Here is a tiny trained network, its code and every weight. The questions are about switching its units off for an input and a target symbol, where a switched-off unit gives its printed mean instead of its output.

import numpy as np


def w(rows, s, z=0):
    codes = np.array(rows[::2]) - 128.0
    scale = np.full(codes.shape[1], s)
    scale[-1] = z or s
    return codes * scale


def norm(h):
    return h / np.sqrt((h * h).mean(-1, keepdims=True) + 1e-5)


def f(y):
    return np.maximum(y, 0)


def softmax(a):
    e = np.exp(a - a.max(-1, keepdims=True))
    return e / e.sum(-1, keepdims=True)


def log_softmax(a):
    a = a - a.max(-1, keepdims=True)
    return a - np.log(np.exp(a).sum(-1, keepdims=True))


def net(x, mask):
    ids = ['αβγδεηθλστφψω'.index(c) for c in x.split()]
    T = len(ids)
    res = E[ids] + P[:T]
    r = norm(res)
    for j in range(2):
        rows = slice(2 * j, 2 * j + 2)
        q, k, v = (r @ M[0][rows].T for M in (Q, K, V))
        z = softmax(np.where(np.tri(T) > 0, q @ k.T / 2**0.5, -1e9)) @ v
        o = O[0][rows]
        res = res + np.where(mask[j], z, o[:, -1]) @ o[:, :-1]
    y = f(norm(res) @ A[0][:, :-1].T + A[0][:, -1])
    res = res + np.where(mask[2:6], y, B[0][:, -1]) @ B[0][:, :-1]
    return log_softmax(norm(res)[-1] @ U[:, :-1].T + U[:, -1])


Q, K, V, O, A, B = {}, {}, {}, {}, {}, {}
E = w([
[149,144,123,106,92],'α',
[85,107,179,181,56],'β',
[134,110,138,74,75],'γ',
[183,225,63,254,121],'δ',
[125,116,125,81,85],'ε',
[172,130,178,99,76],'η',
[91,97,131,59,69],'θ',
[150,94,120,86,90],'λ',
[152,230,59,96,85],'σ',
[234,101,111,113,109],'τ',
[110,49,25,111,121],'φ',
[67,78,46,134,121],'ψ',
[167,105,45,96,126],'ω',
],0.021)
P = w([
[155,125,88,136,7],'0',
[155,115,109,133,24],'1',
[152,115,116,130,45],'2',
[145,116,124,129,65],'3',
[143,112,135,122,77],'4',
[140,110,138,125,93],'5',
[137,111,146,120,107],'6',
[132,104,150,119,118],'7',
[126,106,148,118,138],'8',
[121,105,159,115,144],'9',
[120,105,169,101,143],'10',
],0.017)
Q[0] = w([
[168,102,94,41,50],'H0',
[163,89,103,53,162],'H0',
[154,164,176,220,175],'H1',
[148,112,136,111,2],'H1',
],0.013)
K[0] = w([
[112,136,131,68,253],'H0',
[121,162,96,133,158],'H0',
[124,157,94,77,89],'H1',
[114,122,150,92,221],'H1',
],0.021)
V[0] = w([
[27,125,194,211,99],'H0',
[53,222,89,112,151],'H0',
[255,68,169,139,190],'H1',
[103,27,23,202,152],'H1',
],0.012)
O[0] = w([
[156,179,161,252,130,73],'H0',
[107,165,98,134,66,1],'H0',
[182,98,114,158,43,110],'H1',
[132,110,81,176,165,95],'H1',
],0.017,0.0071)
A[0] = w([
[189,75,164,118,91,155],'N0',
[100,81,142,197,67,5],'N1',
[2,76,125,159,110,67],'N2',
[118,119,156,89,169,112],'N3',
],0.016,0.0028)
B[0] = w([
[152,208,106,159,223,254],'N0',
[123,9,159,44,163,179],'N1',
[168,216,85,133,214,179],'N2',
[126,109,155,201,159,179],'N3',
],0.013,0.0099)
U = w([
[177,136,78,116,160,221],'α',
[181,147,158,98,154,156],'β',
[236,66,132,139,110,129],'γ',
[101,99,179,158,87,143],'δ',
[70,52,171,132,178,122],'ε',
[65,224,172,102,197,4],'η',
[86,153,79,106,92,118],'θ',
[158,190,40,191,188,80],'λ',
[132,100,19,170,208,41],'σ',
[58,168,156,116,74,161],'τ',
[150,121,86,165,117,91],'φ',
[98,7,49,131,132,97],'ψ',
[202,169,206,106,137,37],'ω',
],0.013,0.012)

Each question gives the input, a string of symbols that net reads in full, and the target symbol t.
The units are the heads (2 rows each of Q, K, V and O) and the neurons (one row each of A and B). Each row of codes is followed by its name. A weight is (code - 128) times the scale printed after its matrix; where a second scale follows, it is the last column's (O, A, B and U).
mask holds one flag per unit, heads first, then neurons. A switched-off unit (its flag False) gives its mean, the last column of its rows in O or B, instead of its output. The means were averaged over made-up inputs and are rounded, as every weight is.
A unit's drop is (log p(t) with every unit on - log p(t) with that unit switched off) / (log p(t) with every unit on - log p(t) with every unit switched off).
The circuit of an input: a set's keep is (log p(t) with only the set's units on - log p(t) with every unit switched off) / (log p(t) with every unit on - log p(t) with every unit switched off). Starting from all 6 units, units are removed one at a time, each time the one whose removal leaves the highest keep (on an exact tie, the one counted first), for as long as the keep stays at least 0.8.
circuit, biggest first: the units of the circuit, biggest drop first
top k neurons: the k neurons with the biggest drops, biggest first
which heads matter: for each layer, one digit per head in row order, 1 if its drop is at least 0.15 and else 0, layers parted by /
drop when u is switched off: that unit's drop, to one decimal
input β ψ δ θ, target λ: circuit, biggest first : [N2; H1; H0]
input θ ω τ β λ β γ, target ε: circuit, biggest first : [N3; N2]
input φ β ω, target ψ: circuit, biggest first : [N0; H1; N2]
input η η θ α β β β γ α, target ε: which heads matter : 11
input ε β η η β τ β, target γ: which heads matter : 01
input δ τ η τ η ψ γ, target λ: top 2 neurons : [N1; N2]
input η θ β η τ τ τ ψ α, target λ: which heads matter : 10
input β φ α γ γ β β ψ δ γ, target λ: circuit, biggest first : [H0; H1]
input β δ β β η α β η τ θ, target γ: circuit, biggest first : [H1]
input η λ ψ ψ λ θ ψ, target λ: which heads matter : 11
input β λ γ λ η η β σ β σ η, target τ: circuit, biggest first : [H0; H1]
input η γ δ σ, target θ: circuit, biggest first : [H0; N0]
input β σ σ ω, target ψ: circuit, biggest first : [H0; N0; H1]
input γ η σ β τ β, target γ: circuit, biggest first : [H1]
input ε θ β γ λ β ε, target ε: top 3 neurons : [N3; N0; N2]
input β γ θ γ, target ε: which heads matter : 01
input β η γ η η η β ψ, target λ: circuit, biggest first : [N2; H0]
input β σ σ δ ψ α, target λ: circuit, biggest first : [H0; H1]
input θ τ β ε β β δ β β β α, target ε: which heads matter : 01
input σ η γ δ σ σ, target θ: which heads matter : 10
input γ τ η β δ β α ε, target ε: drop when N2 is switched off : 0.3
input τ τ τ ψ ψ η, target λ: drop when N0 is switched off : 0.1
